Here is a tiny trained network, its code and every weight. The questions are about switching its units off for an input and a target symbol, where a switched-off unit gives its printed mean instead of its output.

import numpy as np


def w(rows, s, z=0):
    codes = np.array(rows[::2]) - 128.0
    scale = np.full(codes.shape[1], s)
    scale[-1] = z or s
    return codes * scale


def norm(h):
    return h / np.sqrt((h * h).mean(-1, keepdims=True) + 1e-5)


def f(y):
    return np.maximum(y, 0)


def softmax(a):
    e = np.exp(a - a.max(-1, keepdims=True))
    return e / e.sum(-1, keepdims=True)


def log_softmax(a):
    a = a - a.max(-1, keepdims=True)
    return a - np.log(np.exp(a).sum(-1, keepdims=True))


def net(x, mask):
    ids = ['ΔΛΞΦβγεζμπστω'.index(c) for c in x.split()]
    T = len(ids)
    res = E[ids] + P[:T]
    q, k, v = (norm(res) @ M[0].T for M in (Q, K, V))
    z = softmax(np.where(np.tri(T) > 0, q @ k.T / 3**0.5, -1e9)) @ v
    res = res + np.where(mask[0], z, O[0][:, -1]) @ O[0][:, :-1]
    y = f(norm(res) @ A[0][:, :-1].T + A[0][:, -1])
    res = res + np.where(mask[1:9], y, B[0][:, -1]) @ B[0][:, :-1]
    return log_softmax(norm(res)[-1] @ U[:, :-1].T + U[:, -1])


Q, K, V, O, A, B = {}, {}, {}, {}, {}, {}
E = w([
[129,72,84,217,216],'Δ',
[57,66,41,2,205],'Λ',
[72,153,59,98,153],'Ξ',
[22,74,155,97,237],'Φ',
[107,130,105,131,132],'β',
[123,130,114,129,131],'γ',
[241,140,143,110,54],'ε',
[181,123,230,173,96],'ζ',
[130,124,206,13,87],'μ',
[124,128,114,129,130],'π',
[112,133,106,126,129],'σ',
[111,129,108,133,129],'τ',
[157,120,240,100,88],'ω',
],0.0038)
P = w([
[85,240,147,107,173],'0',
[223,162,21,184,237],'1',
[70,215,123,126,116],'2',
[102,244,196,87,164],'3',
[219,96,58,118,204],'4',
[68,201,120,146,82],'5',
[94,197,218,87,157],'6',
[214,48,96,121,174],'7',
[76,163,127,143,82],'8',
[116,187,233,65,167],'9',
[174,19,139,127,159],'10',
[78,127,130,143,69],'11',
[143,175,252,43,177],'12',
[236,2,212,110,119],'13',
],0.0075)
Q[0] = w([
[61,178,136,107,95],'H1',
[93,165,240,2,153],'H1',
[76,214,246,109,103],'H1',
],0.0097)
K[0] = w([
[82,1,153,152,143],'H1',
[22,56,87,119,22],'H1',
[98,6,182,181,11],'H1',
],0.0075)
V[0] = w([
[210,153,159,230,122],'H1',
[154,152,46,105,155],'H1',
[86,99,124,254,200],'H1',
],0.0098)
O[0] = w([
[221,250,113,64,153,5],'H1',
[179,28,203,108,147,180],'H1',
[167,178,153,254,233,88],'H1',
],0.0072,0.002)
A[0] = w([
[95,17,155,55,167,150],'N1',
[146,255,116,122,196,103],'N2',
[98,170,108,109,81,120],'N3',
[99,149,143,58,133,3],'N4',
[206,15,101,110,165,231],'N5',
[192,111,94,19,49,168],'N6',
[52,110,176,76,213,53],'N7',
[72,122,36,94,139,128],'N8',
],0.0062,0.0044)
B[0] = w([
[230,145,89,146,94,237],'N1',
[185,101,72,175,77,170],'N2',
[91,138,67,142,118,161],'N3',
[192,104,151,150,229,136],'N4',
[254,68,133,187,153,254],'N5',
[104,92,119,174,206,211],'N6',
[138,149,174,89,87,171],'N7',
[112,112,123,190,154,152],'N8',
],0.0077,0.0059)
U = w([
[228,151,122,240,192,208],'Δ',
[164,13,132,159,77,209],'Λ',
[188,56,196,128,75,3],'Ξ',
[32,104,198,230,182,95],'Φ',
[131,161,188,113,111,53],'β',
[155,179,179,100,97,47],'γ',
[121,140,108,1,216,194],'ε',
[172,251,30,145,60,139],'ζ',
[65,54,74,85,36,184],'μ',
[151,179,184,94,98,68],'π',
[144,160,177,111,88,23],'σ',
[137,162,176,111,96,56],'τ',
[67,181,60,122,129,221],'ω',
],0.008,0.0018)

Each question gives the input, a string of symbols that net reads in full, and the target symbol t.
The units are the heads (3 rows each of Q, K, V and O) and the neurons (one row each of A and B). Each row of codes is followed by its name. A weight is (code - 128) times the scale printed after its matrix; where a second scale follows, it is the last column's (O, A, B and U).
mask holds one flag per unit, heads first, then neurons. A switched-off unit (its flag False) gives its mean, the last column of its rows in O or B, instead of its output. The means were averaged over made-up inputs and are rounded, as every weight is.
A unit's drop is (log p(t) with every unit on - log p(t) with that unit switched off) / (log p(t) with every unit on - log p(t) with every unit switched off).
The circuit of an input: a set's keep is (log p(t) with only the set's units on - log p(t) with every unit switched off) / (log p(t) with every unit on - log p(t) with every unit switched off). Starting from all 9 units, units are removed one at a time, each time the one whose removal leaves the highest keep (on an exact tie, the one counted first), for as long as the keep stays at least 0.8.
circuit, biggest first: the units of the circuit, biggest drop first
k most important neurons: the k neurons with the biggest drops, biggest first
drop when u is switched off: that unit's drop, to one decimal
input Λ Λ ε Ξ Ξ Δ ε ε Φ γ, target Φ: circuit, biggest first => H1, N5
input Φ π ε π σ ε γ ε π, target Φ: circuit, biggest first => N6, N1, H1, N5
input μ ε ε π μ π, target μ: circuit, biggest first => N5, H1
input μ ε μ μ ε ε Φ Φ β, target Φ: circuit, biggest first => H1, N1, N5
input μ Λ ε, target Λ: circuit, biggest first => H1, N6
input Λ ω ε ε, target ε: most important neuron => N6
input ε σ ε μ Φ Ξ, target Φ: circuit, biggest first => N5, H1
input γ ζ ε ε π ζ σ Ξ ε ε μ ε, target μ: circuit, biggest first => H1, N5, N1
input π β ε, target ε: circuit, biggest first => H1, N5, N6, N1
input Ξ π ω ζ τ μ Φ ω ε, target ω: circuit, biggest first => N5, H1, N6, N1
input Φ μ σ Λ τ Λ Ξ Λ Δ γ σ ε Φ, target ε: circuit, biggest first => H1, N6
input β ε β Φ σ ζ ζ ε ω β ε ε μ, target ε: circuit, biggest first => H1, N6, N4
input Φ β μ μ μ Ξ π β μ γ μ ε, target μ: circuit, biggest first => H1, N5
input Φ Δ ε ω Ξ Φ γ Δ γ β Ξ ζ ω, target ζ: most important neuron => N2
input Δ τ Φ ω β Λ τ ω τ, target ω: circuit, biggest first => N5, H1, N1
input Ξ β ε π, target ε: 3 most important neurons => N6, N5, N4
input Δ π μ ω ε ζ ζ Φ π Ξ Δ ε γ, target ε: 3 most important neurons => N6, N5, N4
input Δ Ξ β ε Φ Ξ, target Φ: 3 most important neurons => N5, N1, N2
input ζ ζ π ω Δ ζ ε, target ζ: 2 most important neurons => N2, N5
input ε σ β μ ζ τ, target ζ: most important neuron => N5
input ζ σ ε ζ, target ε: 2 most important neurons => N6, N5
input Φ μ μ Δ Ξ ε π, target ε: 2 most important neurons => N6, N4
input ε π σ γ ε Λ γ, target Λ: drop when H1 is switched off => 2.0
input ε Δ Δ μ μ σ Φ ε τ Ξ ζ ω τ, target ω: drop when N1 is switched off => 0.1
input π γ μ ζ ε μ Δ Δ Λ ε, target Λ: drop when N7 is switched off => 0.0
input ω Λ ζ Φ σ Φ ζ, target Φ: 2 most important neurons => N5, N1
